Below is a small trained network, with its code and all its weights. Each question gives an input and a target symbol and asks what happens when units are switched off, that is, made to give their printed mean instead of their output.

import numpy as np


def w(rows, s, z=0):
    codes = np.array(rows[::2]) - 128.0
    scale = np.full(codes.shape[1], s)
    scale[-1] = z or s
    return codes * scale


def norm(h):
    return h / np.sqrt((h * h).mean(-1, keepdims=True) + 1e-5)


def f(y):
    return np.maximum(y, 0)


def softmax(a):
    e = np.exp(a - a.max(-1, keepdims=True))
    return e / e.sum(-1, keepdims=True)


def log_softmax(a):
    a = a - a.max(-1, keepdims=True)
    return a - np.log(np.exp(a).sum(-1, keepdims=True))


def net(x, mask):
    ids = ['ΞΠΣΨαβγδεζθμφω'.index(c) for c in x.split()]
    T = len(ids)
    res = E[ids] + P[:T]
    u = 0
    for l in range(2):
        r = norm(res)
        for j in range(3):
            rows = slice(2 * j, 2 * j + 2)
            q, k, v = (r @ M[l][rows].T for M in (Q, K, V))
            z = softmax(np.where(np.tri(T) > 0, q @ k.T / 2**0.5, -1e9)) @ v
            o = O[l][rows]
            res = res + np.where(mask[u + j], z, o[:, -1]) @ o[:, :-1]
        u += 3
        y = f(norm(res) @ A[l][:, :-1].T + A[l][:, -1])
        res = res + np.where(mask[u : u + 8], y, B[l][:, -1]) @ B[l][:, :-1]
        u += 8
    return log_softmax(norm(res)[-1] @ U[:, :-1].T + U[:, -1])


Q, K, V, O, A, B = {}, {}, {}, {}, {}, {}
E = w([
[73,86,107,104,125,185,115,130,160,135,103,118],'Ξ',
[189,99,85,84,174,96,159,122,78,147,93,68],'Π',
[105,166,129,125,91,103,198,138,83,183,97,135],'Σ',
[143,126,136,190,125,104,70,127,199,183,111,147],'Ψ',
[147,69,98,123,149,65,85,182,157,148,106,117],'α',
[132,112,107,154,54,96,112,136,102,160,3,93],'β',
[116,68,125,164,79,57,158,138,157,130,170,114],'γ',
[179,116,161,138,91,149,208,58,122,196,137,76],'δ',
[91,74,121,117,181,110,160,108,44,113,110,165],'ε',
[149,156,104,169,91,162,133,166,147,93,160,161],'ζ',
[114,136,71,166,134,72,82,152,99,174,145,109],'θ',
[98,176,147,107,158,114,231,65,183,143,102,129],'μ',
[185,133,138,108,173,150,138,106,153,185,51,134],'φ',
[106,146,181,153,128,161,97,185,112,68,133,92],'ω',
],0.029)
P = w([
[151,109,133,131,253,94,216,144,175,186,244,202],'0',
[121,86,118,187,75,113,140,143,137,165,40,151],'1',
[134,86,82,193,77,105,144,122,110,168,39,101],'2',
[136,135,90,155,111,116,145,126,108,170,41,112],'3',
[142,132,100,167,64,132,143,105,99,139,92,81],'4',
[105,111,109,164,104,124,117,120,124,120,69,131],'5',
[121,145,115,126,51,139,134,140,118,128,125,67],'6',
[155,123,111,152,108,141,105,138,100,148,57,101],'7',
[125,129,120,142,94,155,99,130,124,122,113,113],'8',
[105,112,118,136,109,131,102,147,91,128,142,107],'9',
[112,124,130,165,114,150,93,115,138,118,85,142],'10',
[112,131,128,130,139,160,88,117,96,151,141,112],'11',
[128,126,115,154,134,152,111,121,80,157,82,77],'12',
[126,133,127,138,142,148,91,120,149,131,115,130],'13',
],0.011)
Q[0] = w([
[84,107,161,107,149,165,213,60,65,134,71,102],'0.h0',
[203,145,165,103,218,129,171,62,134,135,98,136],'0.h0',
[107,188,189,140,84,139,193,126,121,28,200,146],'0.h1',
[115,82,105,149,223,135,7,149,121,111,86,175],'0.h1',
[164,147,118,215,49,52,3,240,195,74,111,132],'0.h2',
[150,167,137,82,121,153,170,132,164,140,89,160],'0.h2',
],0.074)
K[0] = w([
[91,115,157,98,129,254,85,137,167,111,105,114],'0.h0',
[148,155,193,197,85,173,136,158,114,49,144,164],'0.h0',
[134,106,103,129,138,41,187,91,133,177,111,196],'0.h1',
[68,113,142,125,200,149,73,204,82,70,141,186],'0.h1',
[39,177,173,169,85,194,87,183,126,48,144,102],'0.h2',
[155,97,144,170,131,105,130,132,180,126,99,207],'0.h2',
],0.077)
V[0] = w([
[110,112,156,68,118,62,88,45,132,172,118,132],'0.h0',
[112,86,1,62,72,189,128,97,160,182,149,172],'0.h0',
[95,128,227,151,147,103,100,137,99,130,99,47],'0.h1',
[48,53,40,81,79,208,108,83,164,178,111,113],'0.h1',
[155,120,32,126,94,156,145,98,135,126,139,188],'0.h2',
[158,158,133,158,133,179,136,193,103,88,144,137],'0.h2',
],0.029)
O[0] = w([
[91,116,99,2,75,106,147,98,156,159,105,117,86],'0.h0',
[74,146,95,27,59,214,98,206,166,118,188,101,224],'0.h0',
[109,80,197,190,112,137,62,112,106,108,83,84,215],'0.h1',
[91,50,31,126,80,177,134,145,151,109,40,130,249],'0.h1',
[164,139,62,175,138,141,174,137,127,130,115,126,112],'0.h2',
[124,173,185,167,173,196,112,145,84,128,173,114,111],'0.h2',
],0.0094,0.014)
A[0] = w([
[146,72,88,44,176,118,150,107,2,30,128,97,8],'0.n0',
[138,137,74,153,160,194,159,177,126,61,167,130,59],'0.n1',
[186,171,102,144,79,153,68,86,188,181,102,124,96],'0.n2',
[117,136,40,131,122,67,58,154,76,141,142,116,103],'0.n3',
[189,189,91,133,125,170,109,140,85,69,135,165,43],'0.n4',
[116,187,85,81,17,71,132,167,47,145,7,101,83],'0.n5',
[95,148,174,87,124,159,55,150,113,103,163,100,134],'0.n6',
[232,109,111,55,180,127,77,150,129,84,82,85,79],'0.n7',
],0.038,0.015)
B[0] = w([
[33,127,248,12,130,22,58,163,19,71,100,67,142],'0.n0',
[89,212,63,144,73,68,90,96,111,151,55,59,169],'0.n1',
[78,119,210,100,95,144,7,137,98,203,136,150,167],'0.n2',
[115,137,67,174,131,101,78,202,15,103,187,163,164],'0.n3',
[222,214,146,107,53,103,116,138,102,155,67,174,146],'0.n4',
[82,68,98,156,81,107,204,48,29,181,5,204,252],'0.n5',
[163,94,121,228,155,124,141,89,105,118,63,160,192],'0.n6',
[185,93,97,157,189,146,195,210,160,205,93,55,148],'0.n7',
],0.024,0.044)
Q[1] = w([
[84,120,110,30,38,174,161,154,109,149,137,153],'1.h0',
[252,121,215,230,254,182,137,107,182,32,184,162],'1.h0',
[191,87,210,213,240,124,128,105,164,141,154,177],'1.h1',
[152,211,104,211,99,44,159,75,64,46,137,112],'1.h1',
[51,194,73,68,9,101,88,139,104,207,59,62],'1.h2',
[22,99,13,43,43,146,165,255,144,228,74,113],'1.h2',
],0.051)
K[1] = w([
[135,160,122,183,108,127,144,70,85,86,63,111],'1.h0',
[154,175,166,53,156,24,139,132,109,205,177,119],'1.h0',
[101,110,124,80,177,121,161,167,179,154,230,130],'1.h1',
[173,180,59,77,75,110,130,148,121,99,161,146],'1.h1',
[164,208,102,129,70,123,132,94,127,121,80,110],'1.h2',
[116,90,112,200,74,186,95,102,125,134,3,123],'1.h2',
],0.069)
V[1] = w([
[97,157,123,55,74,116,155,109,94,95,130,100],'1.h0',
[135,135,224,154,137,59,136,109,89,129,158,135],'1.h0',
[165,254,123,83,164,166,84,131,120,185,32,135],'1.h1',
[160,158,197,146,130,162,236,172,67,123,193,80],'1.h1',
[142,245,75,177,73,144,64,115,127,161,126,177],'1.h2',
[112,99,163,80,97,165,159,113,88,225,206,175],'1.h2',
],0.05)
O[1] = w([
[63,152,171,115,71,111,179,129,76,108,121,110,169],'1.h0',
[177,159,133,84,136,75,72,93,91,108,108,152,133],'1.h0',
[122,241,138,148,172,164,78,138,156,148,87,46,253],'1.h1',
[150,167,74,77,88,109,228,167,58,161,89,162,46],'1.h1',
[161,249,107,199,119,135,144,134,168,105,183,115,214],'1.h2',
[196,151,181,40,96,154,125,139,171,163,185,164,212],'1.h2',
],0.021,0.036)
A[1] = w([
[150,76,147,143,119,111,140,171,117,171,96,173,131],'1.n0',
[14,102,92,152,93,216,159,166,168,102,157,91,76],'1.n1',
[103,101,149,92,66,82,146,97,152,1,148,156,81],'1.n2',
[155,160,96,176,93,110,129,123,173,109,148,135,57],'1.n3',
[157,91,159,89,55,168,171,54,143,85,190,120,85],'1.n4',
[180,133,171,137,100,124,132,101,109,83,130,112,136],'1.n5',
[152,98,188,81,127,180,192,95,180,170,103,75,3],'1.n6',
[56,168,125,68,197,160,204,40,179,88,118,188,88],'1.n7',
],0.06,0.011)
B[1] = w([
[142,160,125,126,155,120,127,154,169,113,175,89,253],'1.n0',
[128,30,59,131,116,184,60,125,140,97,54,143,224],'1.n1',
[91,142,109,97,194,204,155,85,141,122,168,122,160],'1.n2',
[117,119,132,113,134,118,84,137,59,165,152,118,164],'1.n3',
[179,120,130,165,50,87,112,100,103,82,114,96,153],'1.n4',
[80,112,99,122,112,111,145,134,147,119,109,158,172],'1.n5',
[134,118,153,171,170,215,142,158,72,90,123,148,175],'1.n6',
[127,183,118,75,135,120,120,254,194,112,114,168,134],'1.n7',
],0.062,0.045)
U = w([
[134,68,77,148,125,130,62,122,151,84,90,113,176],'Ξ',
[160,84,168,95,110,61,123,182,79,128,84,50,90],'Π',
[151,165,126,87,64,125,192,137,169,177,84,188,228],'Σ',
[130,141,192,105,96,117,56,122,189,166,152,179,153],'Ψ',
[145,99,98,146,138,94,146,190,204,151,179,99,152],'α',
[123,82,178,220,118,78,188,50,156,179,104,120,169],'β',
[180,107,106,142,84,136,173,51,136,115,187,95,176],'γ',
[172,107,208,165,42,104,129,118,66,66,104,104,69],'δ',
[67,147,133,69,162,133,129,87,105,104,130,147,110],'ε',
[106,221,106,161,102,111,117,121,113,106,94,71,116],'ζ',
[115,114,92,160,105,107,115,172,51,127,199,187,54],'θ',
[74,156,144,127,105,101,100,241,157,2,132,161,2],'μ',
[171,114,153,168,178,203,165,139,93,194,126,165,103],'φ',
[194,136,123,144,180,79,135,95,123,100,100,184,184],'ω',
],0.0086,0.0041)

Each question gives the input, a string of symbols that net reads in full, and the target symbol t.
The units are the heads (2 rows each of Q, K, V and O) and the neurons (one row each of A and B). Each row of codes is followed by its name. A weight is (code - 128) times the scale printed after its matrix; where a second scale follows, it is the last column's (O, A, B and U).
mask holds one flag per unit, layer by layer, with each layer's heads first. A switched-off unit (its flag False) gives its mean, the last column of its rows in O or B, instead of its output. The means were averaged over made-up inputs and are rounded, as every weight is.
A unit's drop is (log p(t) with every unit on - log p(t) with that unit switched off) / (log p(t) with every unit on - log p(t) with every unit switched off).
The circuit of an input: a set's keep is (log p(t) with only the set's units on - log p(t) with every unit switched off) / (log p(t) with every unit on - log p(t) with every unit switched off). Starting from the 12 units with the biggest drops (on a tie, the unit counted first), units are removed one at a time, each time the one whose removal leaves the highest keep (on an exact tie, the one counted first), for as long as the keep stays at least 0.8.
units of the circuit, in order: the units of the circuit, biggest drop first
top k neurons: the k neurons with the biggest drops, biggest first
k most important neurons of layer l: the k neurons of layer l with the biggest drops, biggest first
which heads matter: for each layer, one digit per head in row order, 1 if its drop is at least 0.15 and else 0, layers parted by /
input μ ω γ γ Ψ ε θ Π φ φ φ φ β Ξ, target μ: which heads matter	010 / 111
input θ α ε γ β θ Ψ δ φ β Ψ, target Ψ: units of the circuit, in order	(0.n2; 1.n1; 1.n6)
input ζ θ θ δ θ, target ζ: which heads matter	000 / 010
input Ψ δ θ α Ψ ω, target Ψ: 3 most important neurons of layer 0	(0.n5; 0.n6; 0.n1)
input ζ β ε φ ε δ ε δ φ ζ, target ζ: top 2 neurons	(0.n4; 0.n1)
input θ Ξ φ Ψ Ξ φ φ Ψ ε β Σ ω, target θ: 3 most important neurons of layer 1	(1.n3; 1.n1; 1.n5)
input φ δ α α ε Ψ φ ω Π, target φ: 2 most important neurons of layer 0	(0.n5; 0.n1)
input θ δ ω θ ε ε Ξ γ, target θ: 2 most important neurons of layer 1	(1.n3; 1.n1)
input φ φ φ β ω Ψ θ δ ζ φ ω ω, target φ: which heads matter	011 / 001
input α φ μ φ ε Σ φ ω Ξ, target α: 3 most important neurons of layer 0	(0.n1; 0.n6; 0.n5)
input ε μ Ψ Ψ φ φ β Ψ φ γ Π β, target β: which heads matter	000 / 010
input φ Σ δ δ β γ α α α Σ θ ω θ Ψ, target φ: which heads matter	010 / 001
input δ Π α φ α ζ ε ε δ δ, target ζ: which heads matter	100 / 000
input β Ψ ε, target ε: 2 most important neurons of layer 1	(1.n2; 1.n1)
input ε δ α φ φ φ Ψ ω θ φ Ξ Ξ, target ε: top 2 neurons	(0.n6; 0.n5)
input Σ α δ Ψ Σ ω ω δ α γ ω, target Σ: top 2 neurons	(0.n1; 0.n5)
input δ δ φ δ ω γ μ φ, target δ: top 4 neurons	(0.n6; 0.n1; 1.n4; 0.n5)
input Π μ θ ε φ μ ε Ξ ω Ψ Ξ, target Π: top 2 neurons	(0.n5; 0.n6)
input Σ ε α ω Ξ ε ε ε Ψ Π φ Π β ζ, target Σ: which heads matter	011 / 010
input ε φ φ φ ζ Σ Σ, target ζ: which heads matter	001 / 011
input Ψ ω φ φ, target Ψ: top 4 neurons	(0.n5; 0.n6; 0.n1; 1.n1)
input Ψ φ ε α φ Ψ ε θ φ φ φ φ, target φ: top 2 neurons	(1.n6; 0.n7)
input ζ θ ω, target ζ: top neuron	(0.n6)
input ω μ δ Ψ φ θ Ψ θ Ξ β α Ξ ω, target ω: top 2 neurons	(0.n6; 1.n1)
input ω φ θ θ δ ε θ, target ω: top 3 neurons	(0.n6; 1.n1; 0.n1)
input φ θ Ψ ε Σ ε ε δ δ, target δ: top 2 neurons	(1.n4; 0.n2)
input β φ γ θ θ φ Σ Σ ε ε δ ε Ψ Σ, target Σ: top 3 neurons	(0.n5; 1.n7; 1.n1)
input ω δ δ α β θ μ ω Ψ φ, target ω: top neuron	(1.n1)
input θ ζ γ φ γ ε μ φ α, target ζ: top neuron	(0.n4)
input ω θ α Π, target ω: most important neuron of layer 0	(0.n1)
